Below is a small trained network, with its code and all its weights. Each question gives an input and a target symbol and asks what happens when units are switched off, that is, made to give their printed mean instead of their output.

import numpy as np


def w(rows, s, z=0):
    codes = np.array(rows[::2]) - 128.0
    scale = np.full(codes.shape[1], s)
    scale[-1] = z or s
    return codes * scale


def norm(h):
    return h / np.sqrt((h * h).mean(-1, keepdims=True) + 1e-5)


def f(y):
    return y / 2 * (1 + np.tanh(0.7978845608 * (y + 0.044715 * y**3)))


def softmax(a):
    e = np.exp(a - a.max(-1, keepdims=True))
    return e / e.sum(-1, keepdims=True)


def log_softmax(a):
    a = a - a.max(-1, keepdims=True)
    return a - np.log(np.exp(a).sum(-1, keepdims=True))


def net(x, mask):
    ids = ['ΘΦβεμξστ'.index(c) for c in x.split()]
    T = len(ids)
    res = E[ids] + P[:T]
    u = 0
    for l in range(2):
        r = norm(res)
        for j in range(2):
            rows = slice(4 * j, 4 * j + 4)
            q, k, v = (r @ M[l][rows].T for M in (Q, K, V))
            z = softmax(np.where(np.tri(T) > 0, q @ k.T / 4**0.5, -1e9)) @ v
            o = O[l][rows]
            res = res + np.where(mask[u + j], z, o[:, -1]) @ o[:, :-1]
        u += 2
        y = f(norm(res) @ A[l][:, :-1].T + A[l][:, -1])
        res = res + np.where(mask[u : u + 8], y, B[l][:, -1]) @ B[l][:, :-1]
        u += 8
    return log_softmax(norm(res)[-1] @ U[:, :-1].T + U[:, -1])


Q, K, V, O, A, B = {}, {}, {}, {}, {}, {}
E = w([
[14,79,97],'Θ',
[159,174,127],'Φ',
[91,153,102],'β',
[164,91,154],'ε',
[69,169,51],'μ',
[188,83,163],'ξ',
[17,196,76],'σ',
[95,123,254],'τ',
],0.012)
P = w([
[136,100,98],'0',
[93,151,255],'1',
[86,130,231],'2',
[76,135,207],'3',
[70,135,171],'4',
[57,149,172],'5',
],0.0063)
Q[0] = w([
[178,193,57],'0.h1',
[173,129,93],'0.h1',
[116,88,192],'0.h1',
[130,52,120],'0.h1',
[131,146,142],'0.h2',
[70,116,183],'0.h2',
[123,229,164],'0.h2',
[105,90,2],'0.h2',
],0.0097)
K[0] = w([
[173,177,121],'0.h1',
[110,177,209],'0.h1',
[120,82,106],'0.h1',
[125,121,163],'0.h1',
[63,139,162],'0.h2',
[112,185,134],'0.h2',
[169,147,115],'0.h2',
[71,1,158],'0.h2',
],0.009)
V[0] = w([
[102,139,144],'0.h1',
[121,113,28],'0.h1',
[152,175,105],'0.h1',
[121,101,104],'0.h1',
[206,141,144],'0.h2',
[157,250,116],'0.h2',
[156,108,86],'0.h2',
[112,73,89],'0.h2',
],0.011)
O[0] = w([
[63,96,178,200],'0.h1',
[108,3,98,62],'0.h1',
[93,94,70,65],'0.h1',
[150,91,151,120],'0.h1',
[155,47,48,1],'0.h2',
[159,188,15,196],'0.h2',
[205,42,104,7],'0.h2',
[169,70,175,59],'0.h2',
],0.0062,0.0029)
A[0] = w([
[160,254,127,142],'0.n1',
[121,111,179,88],'0.n2',
[137,166,57,117],'0.n3',
[109,81,206,254],'0.n4',
[34,142,133,100],'0.n5',
[211,246,143,177],'0.n6',
[163,104,47,50],'0.n7',
[177,64,247,204],'0.n8',
],0.0077,0.0042)
B[0] = w([
[115,223,117,239],'0.n1',
[137,128,104,135],'0.n2',
[87,118,207,139],'0.n3',
[218,207,81,252],'0.n4',
[207,142,187,216],'0.n5',
[53,198,66,222],'0.n6',
[93,119,142,108],'0.n7',
[105,255,125,204],'0.n8',
],0.0051,0.0048)
Q[1] = w([
[109,196,165],'1.h1',
[135,55,95],'1.h1',
[195,116,150],'1.h1',
[14,241,182],'1.h1',
[93,228,228],'1.h2',
[176,103,93],'1.h2',
[126,8,134],'1.h2',
[83,47,103],'1.h2',
],0.011)
K[1] = w([
[122,62,76],'1.h1',
[197,209,160],'1.h1',
[106,198,79],'1.h1',
[171,4,86],'1.h1',
[67,81,178],'1.h2',
[175,151,163],'1.h2',
[213,113,164],'1.h2',
[153,137,105],'1.h2',
],0.012)
V[1] = w([
[185,45,254],'1.h1',
[170,147,34],'1.h1',
[165,106,49],'1.h1',
[212,131,178],'1.h1',
[240,146,108],'1.h2',
[207,72,83],'1.h2',
[40,60,180],'1.h2',
[153,62,87],'1.h2',
],0.011)
O[1] = w([
[152,209,141,104],'1.h1',
[147,106,86,129],'1.h1',
[113,131,26,127],'1.h1',
[248,177,96,109],'1.h1',
[139,158,95,42],'1.h2',
[170,220,121,1],'1.h2',
[142,62,177,163],'1.h2',
[149,170,169,40],'1.h2',
],0.012,0.0091)
A[1] = w([
[114,102,92,58],'1.n1',
[203,185,159,101],'1.n2',
[139,121,121,53],'1.n3',
[218,103,152,187],'1.n4',
[127,137,84,93],'1.n5',
[165,130,149,185],'1.n6',
[5,175,125,253],'1.n7',
[98,132,184,233],'1.n8',
],0.014,0.0041)
B[1] = w([
[150,119,153,133],'1.n1',
[103,25,149,154],'1.n2',
[80,84,118,117],'1.n3',
[254,60,108,134],'1.n4',
[32,125,213,130],'1.n5',
[167,54,54,135],'1.n6',
[156,209,135,249],'1.n7',
[186,179,72,197],'1.n8',
],0.0077,0.012)
U = w([
[193,183,255,2],'Θ',
[130,91,9,108],'Φ',
[96,198,51,166],'β',
[247,172,86,121],'ε',
[92,144,138,239],'μ',
[235,174,63,123],'ξ',
[158,34,220,226],'σ',
[97,209,183,61],'τ',
],0.012,0.0048)

Each question gives the input, a string of symbols that net reads in full, and the target symbol t.
The units are the heads (4 rows each of Q, K, V and O) and the neurons (one row each of A and B). Each row of codes is followed by its name. A weight is (code - 128) times the scale printed after its matrix; where a second scale follows, it is the last column's (O, A, B and U).
mask holds one flag per unit, layer by layer, with each layer's heads first. A switched-off unit (its flag False) gives its mean, the last column of its rows in O or B, instead of its output. The means were averaged over made-up inputs and are rounded, as every weight is.
A unit's drop is (log p(t) with every unit on - log p(t) with that unit switched off) / (log p(t) with every unit on - log p(t) with every unit switched off).
The circuit of an input: a set's keep is (log p(t) with only the set's units on - log p(t) with every unit switched off) / (log p(t) with every unit on - log p(t) with every unit switched off). Starting from the 12 units with the biggest drops (on a tie, the unit counted first), units are removed one at a time, each time the one whose removal leaves the highest keep (on an exact tie, the one counted first), for as long as the keep stays at least 0.8.
units of the circuit, in order: the units of the circuit, biggest drop first
most important unit: the unit with the biggest drop
top k neurons: the k neurons with the biggest drops, biggest first
heads that matter: for each layer, one digit per head in row order, 1 if its drop is at least 0.15 and else 0, layers parted by /
input Φ μ Θ τ μ, target Φ: units of the circuit, in order -> [0.h2, 1.h1]
input Φ τ τ τ β Φ, target Φ: heads that matter -> 01 / 10
input τ σ ξ, target τ: units of the circuit, in order -> [0.h1, 1.h2]
input μ σ ξ, target μ: heads that matter -> 01 / 10
input τ τ β ε, target τ: units of the circuit, in order -> [0.h1]
input β σ ε, target β: heads that matter -> 11 / 10
input Θ σ σ μ ε, target Θ: units of the circuit, in order -> [1.h1, 0.h2]
input ε τ τ, target ε: units of the circuit, in order -> [1.h1, 0.h2, 0.n4]
input β Φ β β ε, target β: units of the circuit, in order -> [0.n6, 0.h2]
input τ ε ξ τ ε μ, target τ: heads that matter -> 11 / 10
input ξ τ τ ε, target ξ: units of the circuit, in order -> [1.h1, 0.h2]
input Θ τ Φ τ σ τ, target Θ: heads that matter -> 11 / 10
input σ Θ μ, target σ: heads that matter -> 10 / 00
input β τ Φ, target β: heads that matter -> 01 / 10
input μ Θ σ ξ ξ, target μ: top 4 neurons -> [0.n8, 0.n4, 0.n6, 0.n5]
input β Θ Θ Θ β, target σ: most important unit -> 1.h2
input ε Θ μ β, target ε: units of the circuit, in order -> [0.h2, 1.h1]
input μ β Θ μ, target σ: heads that matter -> 00 / 01
input Φ ξ ε μ σ Φ, target Φ: units of the circuit, in order -> [1.h1, 0.h2]
input ξ ξ τ Φ ξ, target β: heads that matter -> 00 / 01
input σ τ β Θ, target σ: most important unit -> 1.h2
